Below is a small trained network, with its code and all its weights. Each question gives an input and a class and asks what happens when units are switched off, that is, made to give their printed mean instead of their output.

import numpy as np


def w(rows, s, z=0):
    codes = np.array(rows[::2]) - 128.0
    scale = np.full(codes.shape[1], s)
    scale[-1] = z or s
    return codes * scale


def f(y):
    return y / 2 * (1 + np.tanh(0.7978845608 * (y + 0.044715 * y**3)))


def log_softmax(a):
    a = a - a.max(-1, keepdims=True)
    return a - np.log(np.exp(a).sum(-1, keepdims=True))


def net(x, mask):
    res = np.array(x, float).reshape(1, 8) / 4 @ E
    y = f(res @ A[0][:, :-1].T + A[0][:, -1])
    res = res + np.where(mask, y, B[0][:, -1]) @ B[0][:, :-1]
    return log_softmax(res[-1] @ U[:, :-1].T + U[:, -1])


A, B = {}, {}
E = w([
[54,45,214,190,37,254],'x0',
[143,101,146,109,126,113],'x1',
[161,157,69,96,74,189],'x2',
[117,126,156,129,140,104],'x3',
[93,150,176,130,140,82],'x4',
[140,125,139,96,105,120],'x5',
[98,200,140,107,94,118],'x6',
[7,96,103,24,222,176],'x7',
],0.0099)
A[0] = w([
[70,127,30,51,229,120,154],'n1',
[195,154,75,141,169,81,255],'n2',
[140,141,101,43,185,88,172],'n3',
[214,172,99,173,108,62,214],'n4',
[125,124,211,254,28,177,176],'n5',
[43,88,160,80,151,209,104],'n6',
],0.012,0.0061)
B[0] = w([
[159,224,208,21,133,132,223],'n1',
[150,154,71,180,126,47,207],'n2',
[188,201,151,157,141,128,196],'n3',
[75,156,147,182,4,71,215],'n4',
[199,68,174,116,71,208,254],'n5',
[49,98,37,2,82,177,200],'n6',
],0.01,0.021)
U = w([
[119,171,97,187,60,2,162],'0',
[205,250,172,35,198,140,160],'1',
[203,127,198,134,85,189,180],'2',
[6,120,89,37,119,176,3],'3',
],0.0094,0.0021)

Each question gives the input, the list of numbers given to net, and the class t.
The units are the neurons (one row each of A and B). Each row of codes is followed by its name. A weight is (code - 128) times the scale printed after its matrix; where a second scale follows, it is the last column's (A, B and U).
mask holds one flag per neuron, in row order. A switched-off neuron (its flag False) gives its mean, the last column of its row in B, instead of its output. The means were averaged over made-up inputs and are rounded, as every weight is.
A unit's drop is (log p(t) with every unit on - log p(t) with that unit switched off) / (log p(t) with every unit on - log p(t) with every unit switched off).
The circuit of an input: a set's keep is (log p(t) with only the set's units on - log p(t) with every unit switched off) / (log p(t) with every unit on - log p(t) with every unit switched off). Starting from all 6 units, units are removed one at a time, each time the one whose removal leaves the highest keep (on an exact tie, the one counted first), for as long as the keep stays at least 0.8.
units of the circuit, in order: the units of the circuit, biggest drop first
most important unit: the unit with the biggest drop
k most important neurons: the k neurons with the biggest drops, biggest first
drop when u is switched off: that unit's drop, to one decimal
input [4,-4,5,-1,1,-8,1,2], class 3: most important unit => n6
input [0,-2,-8,4,-6,5,2,7], class 1: 3 most important neurons => n1, n3, n4
input [0,2,6,-2,-2,4,7,-1], class 0: units of the circuit, in order => n5, n1
input [0,-7,0,-2,-3,4,-8,-2], class 0: units of the circuit, in order => n5, n1
input [0,8,0,-1,-6,-8,-2,2], class 1: 3 most important neurons => n4, n5, n6
input [-1,3,-2,7,-4,5,3,-1], class 0: 2 most important neurons => n5, n1
input [0,2,5,0,6,-8,-5,7], class 1: 2 most important neurons => n1, n4
input [8,6,2,-5,-1,-6,6,1], class 3: 2 most important neurons => n6, n3
input [0,-1,5,1,2,5,2,-2], class 0: drop when n5 is switched off => 0.5
input [-1,3,-7,-5,-3,-1,-6,7], class 1: drop when n1 is switched off => 3.3
input [-1,-2,0,-2,-1,-8,-7,-1], class 0: drop when n5 is switched off => 0.2
input [-8,3,2,-3,-2,8,-8,-4], class 0: drop when n5 is switched off => 0.0
